Here is a tiny trained network, its code and every weight. The questions are about switching its units off for an input and a target symbol, where a switched-off unit gives its printed mean instead of its output.

import numpy as np


def w(rows, s, z=0):
    codes = np.array(rows[::2]) - 128.0
    scale = np.full(codes.shape[1], s)
    scale[-1] = z or s
    return codes * scale


def f(y):
    return np.maximum(y, 0)


def softmax(a):
    e = np.exp(a - a.max(-1, keepdims=True))
    return e / e.sum(-1, keepdims=True)


def log_softmax(a):
    a = a - a.max(-1, keepdims=True)
    return a - np.log(np.exp(a).sum(-1, keepdims=True))


def net(x, mask):
    ids = ['ΔΘαβγεζηλμξπτφψω'.index(c) for c in x.split()]
    T = len(ids)
    res = E[ids] + P[:T]
    u = 0
    for l in range(2):
        r = res
        for j in range(3):
            rows = slice(2 * j, 2 * j + 2)
            q, k, v = (r @ M[l][rows].T for M in (Q, K, V))
            z = softmax(np.where(np.tri(T) > 0, q @ k.T / 2**0.5, -1e9)) @ v
            o = O[l][rows]
            res = res + np.where(mask[u + j], z, o[:, -1]) @ o[:, :-1]
        u += 3
        y = f(res @ A[l][:, :-1].T + A[l][:, -1])
        res = res + np.where(mask[u : u + 4], y, B[l][:, -1]) @ B[l][:, :-1]
        u += 4
    return log_softmax(res[-1] @ U[:, :-1].T + U[:, -1])


Q, K, V, O, A, B = {}, {}, {}, {}, {}, {}
E = w([
[130,107,156,58,129,120,134,54,152,53,155,98],'Δ',
[7,160,85,126,120,132,134,103,90,124,46,165],'Θ',
[167,97,159,116,152,158,142,60,169,37,139,126],'α',
[109,73,76,130,124,40,129,183,189,93,166,128],'β',
[82,82,153,147,85,202,117,83,207,138,122,118],'γ',
[126,122,162,95,157,162,156,66,162,27,174,120],'ε',
[125,146,172,105,149,151,130,75,186,37,185,106],'ζ',
[167,92,85,139,178,127,101,119,158,82,86,152],'η',
[94,172,117,102,138,150,210,145,195,138,112,89],'λ',
[172,188,116,136,165,103,218,173,62,86,167,84],'μ',
[149,96,140,95,152,195,194,230,75,133,179,223],'ξ',
[167,95,154,71,138,116,79,48,166,47,153,120],'π',
[94,167,86,92,169,154,64,130,110,86,171,121],'τ',
[117,161,157,161,158,130,61,150,154,85,88,115],'φ',
[104,81,243,171,98,135,243,128,132,119,52,116],'ψ',
[100,87,68,205,38,199,96,107,127,56,167,51],'ω',
],0.016)
P = w([
[177,127,165,34,2,153,169,202,136,40,114,173],'0',
[166,131,153,54,43,154,176,192,148,25,110,153],'1',
[161,140,149,62,65,146,174,167,150,35,117,139],'2',
[159,140,140,76,85,136,169,148,153,43,120,135],'3',
[150,138,133,83,106,124,162,130,154,53,126,129],'4',
[142,139,130,88,125,111,164,109,154,64,128,122],'5',
[133,138,122,101,145,105,162,94,160,76,133,117],'6',
[125,138,122,114,166,91,158,81,162,86,134,111],'7',
[119,135,123,121,188,83,156,64,166,98,136,102],'8',
[108,139,106,133,207,71,155,48,167,105,140,103],'9',
[104,133,110,143,231,65,160,39,170,118,130,93],'10',
[96,132,105,157,252,62,163,31,174,125,133,86],'11',
],0.0086)
Q[0] = w([
[158,101,99,175,84,130,23,94,83,226,133,64],'L0H0',
[149,159,123,152,66,101,136,160,116,140,146,118],'L0H0',
[115,114,85,150,125,146,143,126,191,17,86,74],'L0H1',
[116,118,90,168,98,140,102,207,75,244,109,139],'L0H1',
[113,158,133,141,121,193,154,104,158,76,100,153],'L0H2',
[107,175,97,133,175,118,125,128,117,189,100,149],'L0H2',
],0.011)
K[0] = w([
[152,106,109,141,4,180,117,168,125,59,126,95],'L0H0',
[120,144,122,112,79,117,124,153,124,71,94,152],'L0H0',
[67,115,131,151,155,73,120,59,138,147,142,89],'L0H1',
[130,112,164,27,36,199,124,166,142,43,118,164],'L0H1',
[123,152,134,156,182,170,110,74,100,111,62,122],'L0H2',
[84,71,182,153,143,111,119,103,104,137,173,92],'L0H2',
],0.011)
V[0] = w([
[116,157,190,122,156,10,132,77,123,123,134,243],'L0H0',
[178,91,178,107,149,153,119,151,105,133,160,96],'L0H0',
[174,140,109,125,134,80,167,235,77,147,160,128],'L0H1',
[147,2,147,127,137,164,81,175,185,124,152,44],'L0H1',
[140,198,128,147,169,134,121,130,139,125,73,140],'L0H2',
[104,119,80,119,144,58,128,130,167,151,151,204],'L0H2',
],0.0062)
O[0] = w([
[121,85,188,207,68,182,129,110,66,21,151,66,155],'L0H0',
[165,208,131,107,2,94,69,104,138,164,135,206,4],'L0H0',
[169,212,48,158,112,97,130,37,135,154,76,41,26],'L0H1',
[116,219,146,154,91,55,192,59,96,134,120,217,31],'L0H1',
[95,111,73,140,178,117,173,131,148,149,89,91,160],'L0H2',
[116,143,116,64,182,149,109,115,189,176,214,147,141],'L0H2',
],0.0057,0.0039)
A[0] = w([
[247,153,217,137,150,113,92,122,20,107,165,95,53],'L0N0',
[208,160,247,157,153,152,46,174,185,116,161,115,3],'L0N1',
[98,173,61,125,119,76,2,139,142,90,142,81,126],'L0N2',
[216,127,184,114,150,168,122,116,144,87,187,73,21],'L0N3',
],0.0069,0.0045)
B[0] = w([
[7,54,2,85,73,117,153,126,144,128,82,11,155],'L0N0',
[207,174,234,205,121,224,70,134,235,151,3,104,169],'L0N1',
[151,150,169,172,197,157,232,184,77,124,145,137,243],'L0N2',
[181,119,135,5,132,176,158,98,64,57,54,148,254],'L0N3',
],0.0065,0.0021)
Q[1] = w([
[74,147,95,143,114,115,103,140,82,213,91,168],'L1H0',
[21,107,105,99,140,142,131,161,76,21,35,127],'L1H0',
[132,100,111,50,153,145,150,119,149,2,171,38],'L1H1',
[19,160,90,63,145,163,98,93,46,92,28,152],'L1H1',
[158,154,162,58,168,153,134,57,135,36,142,99],'L1H2',
[2,134,82,105,138,181,142,144,73,98,20,132],'L1H2',
],0.013)
K[1] = w([
[165,76,122,80,108,162,128,213,132,137,143,126],'L1H0',
[121,57,130,144,204,133,108,139,146,146,153,54],'L1H0',
[110,138,106,165,253,94,143,86,125,157,109,106],'L1H1',
[125,16,144,129,199,150,90,184,163,135,175,28],'L1H1',
[102,137,126,151,249,76,112,78,152,160,124,97],'L1H2',
[130,92,114,151,168,215,169,108,70,147,128,119],'L1H2',
],0.015)
V[1] = w([
[134,84,62,205,136,218,82,36,186,151,55,129],'L1H0',
[119,76,233,4,187,93,79,67,55,122,71,159],'L1H0',
[254,184,143,170,161,199,55,137,216,116,136,128],'L1H1',
[69,231,228,98,83,250,222,68,179,151,158,78],'L1H1',
[90,156,137,105,66,29,190,235,107,114,161,75],'L1H2',
[147,184,201,137,212,183,221,121,51,123,193,175],'L1H2',
],0.0072)
O[1] = w([
[97,234,178,105,19,174,125,131,145,143,212,145,172],'L1H0',
[143,166,43,203,111,110,122,37,120,213,85,203,210],'L1H0',
[200,108,67,180,129,254,135,129,205,128,145,102,3],'L1H1',
[92,25,123,122,172,164,38,148,118,192,140,17,127],'L1H1',
[110,185,165,186,201,180,151,54,83,177,210,183,150],'L1H2',
[254,117,113,76,61,237,126,227,64,110,112,184,128],'L1H2',
],0.008,0.0052)
A[1] = w([
[110,142,78,144,163,141,2,173,54,190,174,116,2],'L1N0',
[155,135,79,113,126,153,68,46,184,91,165,114,71],'L1N1',
[138,163,64,100,186,106,148,147,123,156,226,143,80],'L1N2',
[72,112,147,159,48,205,116,102,139,173,143,110,13],'L1N3',
],0.0095,0.0064)
B[1] = w([
[167,96,193,112,83,80,179,117,169,194,159,120,165],'L1N0',
[68,131,142,152,152,71,125,204,73,159,148,118,253],'L1N1',
[130,149,104,113,50,165,83,145,158,121,53,149,236],'L1N2',
[245,216,157,113,111,91,88,101,159,80,133,154,192],'L1N3',
],0.012,0.0035)
U = w([
[147,89,83,147,135,132,120,58,125,142,104,125,104],'Δ',
[59,178,124,115,97,118,75,171,122,178,67,134,70],'Θ',
[172,176,73,106,79,114,133,101,81,122,78,43,77],'α',
[169,98,78,123,193,24,178,185,177,91,140,160,161],'β',
[150,121,159,61,92,142,96,52,162,98,133,133,96],'γ',
[153,84,97,132,56,129,132,104,124,136,87,98,72],'ε',
[161,146,131,138,128,96,147,147,119,172,140,106,150],'ζ',
[102,136,94,136,65,216,172,68,160,131,95,124,6],'η',
[128,111,103,78,159,129,173,136,184,174,126,89,104],'λ',
[144,115,122,145,225,121,108,134,100,153,196,168,137],'μ',
[162,133,128,77,114,165,140,181,75,176,152,192,185],'ξ',
[163,179,117,148,174,133,125,88,87,156,148,143,166],'π',
[136,61,69,152,128,167,96,89,111,107,116,140,36],'τ',
[140,169,139,198,147,161,66,152,111,107,90,94,95],'φ',
[151,90,177,166,88,135,198,123,105,155,100,116,51],'ψ',
[102,82,115,195,40,150,128,146,77,58,254,84,244],'ω',
],0.0088,0.0022)

Each question gives the input, a string of symbols that net reads in full, and the target symbol t.
The units are the heads (2 rows each of Q, K, V and O) and the neurons (one row each of A and B). Each row of codes is followed by its name. A weight is (code - 128) times the scale printed after its matrix; where a second scale follows, it is the last column's (O, A, B and U).
mask holds one flag per unit, layer by layer, with each layer's heads first. A switched-off unit (its flag False) gives its mean, the last column of its rows in O or B, instead of its output. The means were averaged over made-up inputs and are rounded, as every weight is.
A unit's drop is (log p(t) with every unit on - log p(t) with that unit switched off) / (log p(t) with every unit on - log p(t) with every unit switched off).
The circuit of an input: a set's keep is (log p(t) with only the set's units on - log p(t) with every unit switched off) / (log p(t) with every unit on - log p(t) with every unit switched off). Starting from the 12 units with the biggest drops (on a tie, the unit counted first), units are removed one at a time, each time the one whose removal leaves the highest keep (on an exact tie, the one counted first), for as long as the keep stays at least 0.8.
circuit, biggest first: the units of the circuit, biggest drop first
most important unit: the unit with the biggest drop
top k neurons: the k neurons with the biggest drops, biggest first
top k neurons in layer l: the k neurons of layer l with the biggest drops, biggest first
which heads matter: for each layer, one digit per head in row order, 1 if its drop is at least 0.15 and else 0, layers parted by /
input β Θ η Θ α Θ η η Θ, target η: which heads matter -> 000 / 110
input β π Θ α β ζ Θ Θ ω Δ Θ, target ω: circuit, biggest first -> L0N3; L0H1; L1H0; L0H0
input η γ π, target β: top 2 neurons in layer 1 -> L1N1; L1N2
input Θ Δ ω ζ Θ ω η ζ η π, target β: circuit, biggest first -> L1N1; L1H1
input ω β φ ζ α, target ω: circuit, biggest first -> L1H1; L1N1
input β η ε π τ ζ Θ π Θ, target π: most important unit -> L1H0
input ψ Θ Δ η φ β Θ μ Θ, target μ: circuit, biggest first -> L0N0; L1H2; L1H0
input τ ω γ ω Θ Θ ζ η ξ λ Θ, target ζ: which heads matter -> 110 / 110
input μ Θ β η Θ Θ φ γ, target γ: which heads matter -> 000 / 100
input Θ Θ Θ ε μ β ω ε, target π: which heads matter -> 110 / 001
input η μ η Θ α β Θ, target α: top 3 neurons -> L1N3; L0N3; L0N1
input Θ Θ ω ω η Θ ψ η λ γ Θ, target ψ: which heads matter -> 110 / 011
input μ Θ Θ Θ Θ τ Θ β γ Θ ε Θ, target ε: which heads matter -> 010 / 011
input λ Θ Θ Θ β α, target π: most important unit -> L0N3
input β η ω ζ, target β: top 3 neurons -> L1N1; L1N2; L0N2
input λ η Δ, target β: circuit, biggest first -> L1N1; L1H1; L1H0
input ξ Θ λ β η Θ, target λ: circuit, biggest first -> L0H1; L1H1; L1N0
input Θ ζ μ Θ, target ζ: top 2 neurons -> L1N0; L1N1
input β Θ η ω η μ Δ Θ ξ Θ β, target Θ: top 2 neurons in layer 0 -> L0N0; L0N3
input Θ ζ η β ω Δ, target π: most important unit -> L0H1
input γ Θ Δ ε Θ β Θ, target β: which heads matter -> 100 / 110
input π β Θ Θ μ β η α, target β: circuit, biggest first -> L1N1; L1H1
input η Θ η γ γ μ η ξ α, target β: circuit, biggest first -> L1N1; L1H2; L1H1
input ω Θ λ, target λ: circuit, biggest first -> L1H1; L1H0
input η Θ η ξ π β μ π, target α: which heads matter -> 010 / 001
input Θ Θ ψ Θ η ε μ ε, target α: which heads matter -> 010 / 001
input α η γ τ Θ η λ ε, target μ: top 3 neurons -> L1N1; L0N3; L1N2
input γ Θ Θ β Θ Θ ψ ζ Θ β, target Θ: circuit, biggest first -> L1N2; L1H1; L1H2
